Here is a tiny trained network, its code and every weight. The questions are about switching its units off for an input and a class, where a switched-off unit gives its printed mean instead of its output.

import numpy as np


def w(rows, s, z=0):
    codes = np.array(rows[::2]) - 128.0
    scale = np.full(codes.shape[1], s)
    scale[-1] = z or s
    return codes * scale


def f(y):
    return np.maximum(y, 0)


def log_softmax(a):
    a = a - a.max(-1, keepdims=True)
    return a - np.log(np.exp(a).sum(-1, keepdims=True))


def net(x, mask):
    res = np.array(x, float).reshape(1, 5) / 4 @ E
    y = f(res @ A[0][:, :-1].T + A[0][:, -1])
    res = res + np.where(mask, y, B[0][:, -1]) @ B[0][:, :-1]
    return log_softmax(res[-1] @ U[:, :-1].T + U[:, -1])


A, B = {}, {}
E = w([
[112,226,136,183,180,94,98,165,192],'x0',
[110,118,75,161,226,199,160,213,64],'x1',
[131,116,120,139,124,108,118,137,126],'x2',
[131,102,148,146,142,124,147,131,138],'x3',
[110,112,183,160,113,189,9,129,97],'x4',
],0.013)
A[0] = w([
[190,139,218,110,27,46,86,1,225,67],'N1',
[91,134,135,157,138,141,130,196,50,3],'N2',
[113,204,127,181,137,142,115,162,177,99],'N3',
[125,130,151,158,96,147,78,94,88,97],'N4',
[181,39,151,66,43,144,151,67,49,131],'N5',
[120,145,202,85,94,73,106,56,165,34],'N6',
[123,176,155,168,81,125,143,154,141,42],'N7',
[128,199,168,163,143,88,99,137,199,115],'N8',
[138,122,145,117,91,119,125,114,129,81],'N9',
[121,123,246,163,94,176,47,123,124,73],'N10',
[134,123,192,145,112,160,42,87,148,75],'N11',
[198,167,91,75,107,43,229,84,208,45],'N12',
[102,112,182,172,114,153,31,117,127,64],'N13',
[133,237,175,177,179,83,79,155,237,123],'N14',
],0.0095,0.0034)
B[0] = w([
[176,176,139,146,244,180,122,173,23,249],'N1',
[128,133,120,140,209,149,140,173,134,181],'N2',
[151,130,169,178,123,112,117,66,98,189],'N3',
[123,128,78,109,83,98,163,141,156,168],'N4',
[80,53,189,168,46,64,60,28,60,235],'N5',
[112,137,154,151,213,187,112,191,122,187],'N6',
[105,85,136,86,125,93,83,127,109,144],'N7',
[2,110,198,141,58,57,104,80,84,192],'N8',
[141,171,165,175,129,161,134,127,126,149],'N9',
[254,147,66,61,104,75,207,139,221,207],'N10',
[129,144,86,110,114,97,145,149,170,188],'N11',
[166,202,26,110,50,83,203,173,215,211],'N12',
[157,109,98,27,128,120,175,160,199,196],'N13',
[55,38,152,177,78,88,69,82,94,232],'N14',
],0.0083,0.016)
U = w([
[101,94,162,152,44,90,93,34,117,100],'0',
[151,158,118,159,215,163,118,208,81,253],'1',
[171,155,70,99,53,80,150,148,248,27],'2',
],0.013,0.0026)

Each question gives the input, the list of numbers given to net, and the class t.
The units are the neurons (one row each of A and B). Each row of codes is followed by its name. A weight is (code - 128) times the scale printed after its matrix; where a second scale follows, it is the last column's (A, B and U).
mask holds one flag per neuron, in row order. A switched-off neuron (its flag False) gives its mean, the last column of its row in B, instead of its output. The means were averaged over made-up inputs and are rounded, as every weight is.
A unit's drop is (log p(t) with every unit on - log p(t) with that unit switched off) / (log p(t) with every unit on - log p(t) with every unit switched off).
The circuit of an input: a set's keep is (log p(t) with only the set's units on - log p(t) with every unit switched off) / (log p(t) with every unit on - log p(t) with every unit switched off). Starting from the 12 units with the biggest drops (on a tie, the unit counted first), units are removed one at a time, each time the one whose removal leaves the highest keep (on an exact tie, the one counted first), for as long as the keep stays at least 0.8.
circuit, biggest first: the units of the circuit, biggest drop first
most important unit: the unit with the biggest drop
top k neurons: the k neurons with the biggest drops, biggest first
drop when u is switched off: that unit's drop, to one decimal
input [-5,-6,8,5,-1], class 1: most important unit	N1
input [-5,-8,3,-6,7], class 1: top 2 neurons	N1, N6
input [6,-2,-4,1,-6], class 0: top 3 neurons	N14, N8, N10
input [7,-8,-8,0,2], class 1: top 3 neurons	N1, N6, N5
input [4,-3,4,7,-4], class 0: top 4 neurons	N14, N8, N10, N13
input [4,4,-1,6,5], class 2: circuit, biggest first	N1, N10
input [3,-3,1,0,4], class 2: top 3 neurons	N10, N5, N13
input [-5,5,-6,5,2], class 0: top 3 neurons	N1, N5, N6
input [7,7,7,3,0], class 0: top 2 neurons	N14, N1
input [0,-6,0,2,8], class 2: top 3 neurons	N10, N13, N11
input [-7,-8,5,7,-5], class 1: top 3 neurons	N1, N6, N14
input [-4,-3,-8,5,-5], class 2: top 2 neurons	N12, N14
input [2,-6,5,-8,-6], class 1: top 3 neurons	N1, N6, N10
input [7,6,4,-4,-3], class 0: circuit, biggest first	N14
input [8,-7,4,-8,-2], class 0: top 2 neurons	N14, N8
input [7,-2,-8,-7,8], class 2: top 4 neurons	N10, N13, N5, N11
input [5,0,0,2,7], class 2: top 3 neurons	N10, N13, N5
input [3,-6,4,-5,-1], class 1: drop when N1 is switched off	0.9
input [4,3,-3,-3,1], class 0: drop when N1 is switched off	0.7
input [-4,0,-6,-8,6], class 2: circuit, biggest first	N10
input [-4,-7,2,-8,-1], class 1: drop when N1 is switched off	0.9
input [7,3,-3,-4,4], class 0: drop when N13 is switched off	0.0
